Here is a tiny trained network, its code and every weight. The questions are about switching its units off for an input and a target symbol, where a switched-off unit gives its printed mean instead of its output.

import numpy as np


def w(rows, s, z=0):
    codes = np.array(rows[::2]) - 128.0
    scale = np.full(codes.shape[1], s)
    scale[-1] = z or s
    return codes * scale


def norm(h):
    return h / np.sqrt((h * h).mean(-1, keepdims=True) + 1e-5)


def f(y):
    return np.maximum(y, 0)


def softmax(a):
    e = np.exp(a - a.max(-1, keepdims=True))
    return e / e.sum(-1, keepdims=True)


def log_softmax(a):
    a = a - a.max(-1, keepdims=True)
    return a - np.log(np.exp(a).sum(-1, keepdims=True))


def net(x, mask):
    ids = ['ΓΘΛΞΠΦΨαβδζημσω'.index(c) for c in x.split()]
    T = len(ids)
    res = E[ids] + P[:T]
    u = 0
    for l in range(2):
        q, k, v = (norm(res) @ M[l].T for M in (Q, K, V))
        z = softmax(np.where(np.tri(T) > 0, q @ k.T / 3**0.5, -1e9)) @ v
        res = res + np.where(mask[u], z, O[l][:, -1]) @ O[l][:, :-1]
        u += 1
        y = f(norm(res) @ A[l][:, :-1].T + A[l][:, -1])
        res = res + np.where(mask[u : u + 8], y, B[l][:, -1]) @ B[l][:, :-1]
        u += 8
    return log_softmax(norm(res)[-1] @ U[:, :-1].T + U[:, -1])


Q, K, V, O, A, B = {}, {}, {}, {}, {}, {}
E = w([
[60,72,102,76],'Γ',
[67,148,93,86],'Θ',
[163,43,108,202],'Λ',
[188,97,55,131],'Ξ',
[90,153,99,130],'Π',
[188,38,160,53],'Φ',
[103,98,49,109],'Ψ',
[88,83,104,158],'α',
[76,109,198,160],'β',
[2,83,54,142],'δ',
[134,127,42,64],'ζ',
[88,160,148,117],'η',
[164,164,51,96],'μ',
[140,223,211,79],'σ',
[96,190,98,226],'ω',
],0.016)
P = w([
[57,148,93,142],'0',
[171,109,180,1],'1',
[45,157,88,121],'2',
[167,235,149,159],'3',
[47,155,89,118],'4',
[169,232,148,162],'5',
[45,152,91,122],'6',
[176,103,180,9],'7',
],0.0082)
Q[0] = w([
[220,169,128,61],'0.h1',
[127,137,191,154],'0.h1',
[133,214,1,85],'0.h1',
],0.0077)
K[0] = w([
[198,51,103,184],'0.h1',
[91,112,182,130],'0.h1',
[71,9,2,117],'0.h1',
],0.0063)
V[0] = w([
[132,42,106,158],'0.h1',
[67,177,23,110],'0.h1',
[141,3,89,153],'0.h1',
],0.0033)
O[0] = w([
[204,55,115,203,130],'0.h1',
[120,147,32,78,253],'0.h1',
[237,5,121,231,134],'0.h1',
],0.0031,0.002)
A[0] = w([
[140,166,147,167,213],'0.n1',
[162,150,139,199,228],'0.n2',
[108,113,95,62,174],'0.n3',
[129,214,86,202,83],'0.n4',
[250,159,144,109,142],'0.n5',
[200,101,158,202,110],'0.n6',
[163,154,74,124,159],'0.n7',
[134,165,237,141,6],'0.n8',
],0.014,0.0025)
B[0] = w([
[186,155,140,161,184],'0.n1',
[210,144,80,99,195],'0.n2',
[95,92,165,69,253],'0.n3',
[115,65,191,3,235],'0.n4',
[21,175,188,68,202],'0.n5',
[117,74,181,151,197],'0.n6',
[145,61,75,119,190],'0.n7',
[220,91,58,120,187],'0.n8',
],0.013,0.0058)
Q[1] = w([
[125,164,159,121],'1.h1',
[118,33,212,86],'1.h1',
[151,5,160,122],'1.h1',
],0.022)
K[1] = w([
[139,206,151,151],'1.h1',
[33,141,141,41],'1.h1',
[48,40,155,6],'1.h1',
],0.017)
V[1] = w([
[190,150,138,218],'1.h1',
[184,137,181,125],'1.h1',
[90,2,137,44],'1.h1',
],0.0063)
O[1] = w([
[172,180,134,186,27],'1.h1',
[166,127,146,131,111],'1.h1',
[12,114,142,1,246],'1.h1',
],0.0058,0.011)
A[1] = w([
[131,136,133,131,7],'1.n1',
[150,118,39,52,205],'1.n2',
[167,133,136,100,49],'1.n3',
[88,160,7,157,168],'1.n4',
[108,125,132,104,223],'1.n5',
[64,106,151,93,215],'1.n6',
[72,94,81,132,65],'1.n7',
[75,82,55,173,104],'1.n8',
],0.017,0.0012)
B[1] = w([
[99,112,112,130,128],'1.n1',
[107,147,101,241,226],'1.n2',
[77,106,138,104,150],'1.n3',
[136,212,183,6,135],'1.n4',
[176,144,104,123,188],'1.n5',
[187,152,123,146,252],'1.n6',
[165,88,144,97,183],'1.n7',
[61,167,217,205,155],'1.n8',
],0.017,0.015)
U = w([
[219,174,56,138,96],'Γ',
[61,188,93,62,110],'Θ',
[121,163,227,138,167],'Λ',
[211,178,182,174,4],'Ξ',
[156,88,195,198,211],'Π',
[189,59,248,87,6],'Φ',
[82,160,230,79,253],'Ψ',
[135,244,102,163,124],'α',
[33,41,166,104,89],'β',
[195,233,180,78,180],'δ',
[72,154,63,144,54],'ζ',
[132,37,61,144,96],'η',
[148,102,81,199,220],'μ',
[100,97,76,83,64],'σ',
[43,160,148,151,211],'ω',
],0.015,0.0026)

Each question gives the input, a string of symbols that net reads in full, and the target symbol t.
The units are the heads (3 rows each of Q, K, V and O) and the neurons (one row each of A and B). Each row of codes is followed by its name. A weight is (code - 128) times the scale printed after its matrix; where a second scale follows, it is the last column's (O, A, B and U).
mask holds one flag per unit, layer by layer, with each layer's heads first. A switched-off unit (its flag False) gives its mean, the last column of its rows in O or B, instead of its output. The means were averaged over made-up inputs and are rounded, as every weight is.
A unit's drop is (log p(t) with every unit on - log p(t) with that unit switched off) / (log p(t) with every unit on - log p(t) with every unit switched off).
The circuit of an input: a set's keep is (log p(t) with only the set's units on - log p(t) with every unit switched off) / (log p(t) with every unit on - log p(t) with every unit switched off). Starting from the 12 units with the biggest drops (on a tie, the unit counted first), units are removed one at a time, each time the one whose removal leaves the highest keep (on an exact tie, the one counted first), for as long as the keep stays at least 0.8.
circuit, biggest first: the units of the circuit, biggest drop first
unit that matters most: the unit with the biggest drop
k most important neurons: the k neurons with the biggest drops, biggest first
top k neurons in layer l: the k neurons of layer l with the biggest drops, biggest first
input Θ Ψ Ψ β, target μ: circuit, biggest first	[0.n8 1.n2]
input Γ ω Λ Ψ, target η: 2 most important neurons	[0.n4 1.n2]
input Λ Λ Π Γ α Φ, target Ψ: circuit, biggest first	[0.n5]
input Γ α ζ, target ζ: 2 most important neurons	[1.n2 0.n4]
input Λ α Θ σ Ξ Φ Ψ, target ω: 4 most important neurons	[1.n8 0.n4 1.n2 1.n4]
input δ Π μ, target η: 4 most important neurons	[0.n4 0.n7 1.n2 0.n3]
input σ Ψ Λ α η Λ Θ β, target μ: circuit, biggest first	[0.n8 1.n2 0.n4]
input Ψ Π μ ω ζ, target ζ: circuit, biggest first	[1.n2 0.n3 0.n4]
input Ξ η Λ ζ, target σ: circuit, biggest first	[0.n7 0.n5]
input Λ σ Φ μ η δ, target β: top 4 neurons in layer 1	[1.n7 1.n8 1.n4 1.n2]
input α Γ η α Λ Π σ, target α: top 2 neurons in layer 0	[0.n8 0.n7]
input η Π σ Θ ω, target Γ: 4 most important neurons	[0.n4 0.n5 0.n3 1.n8]
input Θ Λ Ξ, target μ: 3 most important neurons	[1.n2 1.n8 1.n7]
input Λ Θ σ ζ, target σ: unit that matters most	0.n7
input Λ Λ Λ Ξ δ Λ Λ ω, target Φ: 2 most important neurons	[0.n4 0.n6]
input Γ η Λ Ξ, target Φ: 4 most important neurons	[0.n6 0.n5 0.n4 0.n7]
input η Ψ Θ β Λ η, target Γ: top 3 neurons in layer 0	[0.n8 0.n4 0.n3]
input ζ δ σ, target α: 2 most important neurons	[0.n8 1.n6]
input Π σ ζ ζ Ξ, target μ: top 4 neurons in layer 1	[1.n2 1.n8 1.n3 1.n7]
input Λ Φ Λ Θ, target Φ: most important neuron	[0.n4]
